Moves between units:
vol σ nub
vol ρ fub
vol θ bav
duv σ zon
duv ρ lir
duv θ nef
fub σ vam
fub ρ vol
fub θ pep
lol σ maz
lol ρ fuf
lol θ nik
kal σ lir
kal ρ zon
kal θ vod
bis σ gen
bis ρ zim
bis θ kur
ver σ pep
ver ρ dut
ver θ rog
nik σ lol
nik ρ bom
nik θ pob
nub σ dut
nub ρ pep
nub θ vol
reb σ pap
reb ρ kur
reb θ zim
bom σ toz
bom ρ nik
bom θ fuf
zoz σ fuf
zoz ρ maz
zoz θ gir
das σ vuk
das ρ sed
das θ rap
gen σ zer
gen ρ kos
gen θ bis
fuf σ bom
fuf ρ lol
fuf θ zoz
sed σ rog
sed ρ das
sed θ pap
rog σ ver
rog ρ rap
rog θ sed
zim σ reb
zim ρ bis
zim θ kos
nef σ duv
nef ρ nid
nef θ vam
nen σ kos
nen ρ zer
nen θ zep
vam σ nef
vam ρ bav
vam θ fub
kos σ zim
kos ρ gen
kos θ nen
bav σ vol
bav ρ vam
bav θ nid
lir σ nid
lir ρ duv
lir θ kal
dut σ rap
dut ρ ver
dut θ nub
zer σ gir
zer ρ nen
zer θ gen
gir σ zoz
gir ρ zep
gir θ zer
vuk σ kur
vuk ρ pap
vuk θ das
vod σ kal
vod ρ fes
vod θ toz
pep σ fub
pep ρ nub
pep θ ver
maz σ zep
maz ρ zoz
maz θ lol
kur σ bis
kur ρ reb
kur θ vuk
pob σ nik
pob ρ toz
pob θ fes
zep σ nen
zep ρ gir
zep θ maz
nid σ bav
nid ρ nef
nid θ lir
rap σ das
rap ρ rog
rap θ dut
fes σ pob
fes ρ vod
fes θ zon
zon σ fes
zon ρ kal
zon θ duv
pap σ sed
pap ρ vuk
pap θ reb
toz σ vod
toz ρ pob
toz θ bom

The rows follow the links: the fewer symbols apart two units are, the more alike their rows tend to be.

Each row is also shifted at random along 5 hidden directions that mean nothing.

Some units, each with a row of numbers:
bom
[-21  -5   6  19  -9  -3  15   9  -8 -10   8  13   5 -27 -11   5 -20 -12 -12   4  15 -17  -9  -6  -4 -22   1  -7   9  -1  -3   0  15   8  -4  -6  19 -21]
zim
[ -6   7   9  12   0  -9  24  17 -18  20 -14  14  -4  17   0  -1   5  -2  14   2 -10   0 -21  -3 -11 -39  13  19  -6   2  -2   7  -8 -10  -3 -11   6 -14]
nik
[ -5  -5  -9   7 -11  -7 -14 -15   5 -23   5   6  12 -18  -1  -8  -4 -26 -25 -17  24  -4   7 -12  10  -2 -15  -6   2   8  -2  -9  16  12   3  -6   3  -4]
nef
[  8   3   0 -28  -4  18 -29 -10   0   6  -2 -19 -17  25   8  -8  31   4  -6  -3   0  13  16   9  -8  30  -9  12   7   2   3   2  -5  -9   3   7 -20  32]
vuk
[ 15  -5  10 -10  -9  25 -36 -19   8  -9   9 -37 -14   6 -13  -2   1  18 -25   0  10   6  17   7  -5  39 -16   1  22   3 -15  -8   7   3   5  12  -3   8]
duv
[ 11  -4   2 -19   4  13 -34   1  15   4   4   5   1   5   9  -1  25 -16  -1  -8  16   8  23  10 -13  11   6   7  12 -21   6   6   2 -11   2  26 -24  23]
nen
[-10  13  12  28 -15  10  13  -6 -18  11 -12  -6 -13  20  -2  -3   3  16 -10 -13 -16  -1 -17  -8  -2 -24  -5  31   5  15 -23 -12   6  -4  18 -19  11  -4]
zon
[ 12  -2 -16 -17 -10   4 -19  -9   8  -3  -8 -11  15  12  17 -13  22 -21   4 -18  30  23  15  -6   4   6 -18   5   4  17   7  16  10   3 -15 -16 -12  12]
bav
[  3  -8   2 -21  12 -18  12  24  -3  22   5  -2  -7  11  -7  12  10  -4  33  20 -17  -7  -8  -2  -9   2  18  -9 -15  -1  20  25 -17  -6 -19 -12  -3   5]
zer
[ 24   2  -7  17  -5   3 -13  10  17   4   8  14   1  -1  11 -14  16 -34   9 -22  23  -6   1  -2 -13 -47   0  14  -3  23  -3  18  -7  -6 -11  -6 -17  -7]
fes
[  3  -4  11  -8  -4   4 -34  -3  14 -15   4  -3   9   7 -10   2  10 -38 -19 -10  18   5  25  -1  -9   2  -1   4  19 -17   9  -1  13  -2  -3  18 -16  14]
bis
[ 37   4  10  14  -8   9 -29 -16  17   0   5 -12 -13  10  -5  -9  10  -1  -4 -23  -1   1   4   7   0 -21  -4  16   6  15 -24  -2 -19 -13   1  11 -15   1]
ver
[  5   1 -11 -10  10 -10  14 -10   6  -1  -3  -6   8  -7   5   3 -15  29  11  21  -9   7  -3  -1  15  27  -4 -23 -14  10   5   0  -6   9  -8   6  12  -8]
dut
[  5   3  10 -21 -11  19 -10   9   5 -10 -21 -34  13  12  -2   3 -20  10   3   8  11  35  26  19  -9  34 -10 -14  27  -8  12  15  18  -7 -23  14   5  -9]
zoz
[ -7 -12  -2  12  -3 -10   2   7   5 -11   6  12   7  -4  -4   5  -3 -46  -4 -18  11  -9  -3 -13  -3 -33   0   2   1   8   2   9   4  10 -11 -19  -1 -18]
sed
[-14  -2  -4 -12  -3  -7  26   9  -9   7 -20 -10  17   7  -5   6 -14  10  25  18  -6  19  -5  -4   7   4  -3 -15 -10   6  13  14   6   1 -23 -25  17 -22]
lir
[ -4   7  16   0   9  -3  19  -3 -15  20  -6  -8 -18  21 -16  17  -1  27  13  16 -40  -2 -18  -5  -2  -1  18   8 -10   0 -10  -6 -19  -3  14  -5   1   4]

From each start, follow one symbol. Which unit do you reach?
Answers are names.
new walk
[ -2  12  -9  35 -13  10   0 -29   6 -24 -14   8  19  -4  14 -11 -14   6 -34 -23   7  12  -3 -11  21 -15 -18   7   1  12 -23 -31  18   7  27  -1   9  -6]
θ nik
new walk
[ -4   3   5  25  -5  -3   0 -14   4 -11  19   8  -7 -21  -4   1  -6  -3 -21  -9   2 -23 -10 -14   4 -17  -1   2  -4   6 -19 -14  -1   7   9  -8   5 -12]
σ zep
new walk
[  2   1  -7 -16  11  -2   9   4   1   3 -22   1  28  12  21  -8  -9   5  18   8   5  32  14  10   4  24  -3 -14   3 -21  20  -2  15 -10 -10  14   0  10]
σ dut
new walk
[-10  -3   7  22 -28  21  -1  14 -12   6  14 -22 -28 -15  -7  -6   2   4 -10  -8  16 -23  -9  -2 -21 -24 -24  18  18  34 -15  20   9   2 -12 -24   7 -23]
θ maz
new walk
[-21   5   1  18   3   0  27   7 -19   2  11  20  -9 -30   4  -1  -8  17  -2  15  -8 -27 -22   3  -6  -8   3  -8  -3  -6  -4  -8   4   4  20   0  17  -5]
θ toz
new walk
[ 13   1 -19  12   2 -17 -10 -27  26 -23  -6  21  30  -7  16 -14  -3 -28  -5 -27  12  14   3 -17  24 -17 -11  -4 -16  12  -4 -17   0   8   2  -7   1 -11]
σ nik
new walk
[ -9  -2  -2  11 -14   1  -6  -3  -4  -7  -4  -5   2  17  -4  -1   9 -36  -9 -35  13  11  -1 -21   0 -24  -9  11  -5  18  -1   7   6   1 -10 -32  -4  -3]
ρ zep
new walk
[ 11  -6   1 -22   8  -9 -16  -3  21 -14  11 -17   5 -11 -11   7 -10   0   3  12   5   2  21   6   4  30  -5 -29   4   2  14   5  -3   6 -23  17   0   2]
ρ rog
new walk
[-27  -2  -1  -1   8 -11  32  28 -21  16  -7  20   6   3  10   5   8  -9  15   5  -1  -4 -15   1  -5 -17  14   1 -13 -11  17  11   6   0  -2 -11   7  -6]
θ zim
new walk
[ 37   3   6  -1   4   5 -20 -19  31 -11   2 -12  12  -3  -6   5 -22  20   3   2  -8  11  15   6  10  15  -1 -16   4   2 -10  -7 -15  -7  -2  24  -2  -5]
θ rap
new walk
[ 58  -3  -7  -5  10   1 -10  -7  37  20   5  -6  -9   1   1  -6  -2  20  42   8 -14  -2  -1   7   5 -23   9 -10 -20  34 -13  24 -46 -13 -22   7  -9 -12]
ρ bav
new walk
[  5   3 -26 -19   8   5  -2  -6   7  10   4   9 -10 -21  28 -12  13  39  15  16   7  -5   5  10   8  35  -5 -16  -8   8   5   1  -7   3   3  11   4  19]
ρ vol
new walk
[ 29   2   3 -10   1  -3   4   0  14   8  -2 -21  -4 -11  -4   0 -16  37  28  23  -9   2   3   8   4  12  -4 -22  -4  18  -7  12 -22   0 -18   5   7 -21]
ρ nub
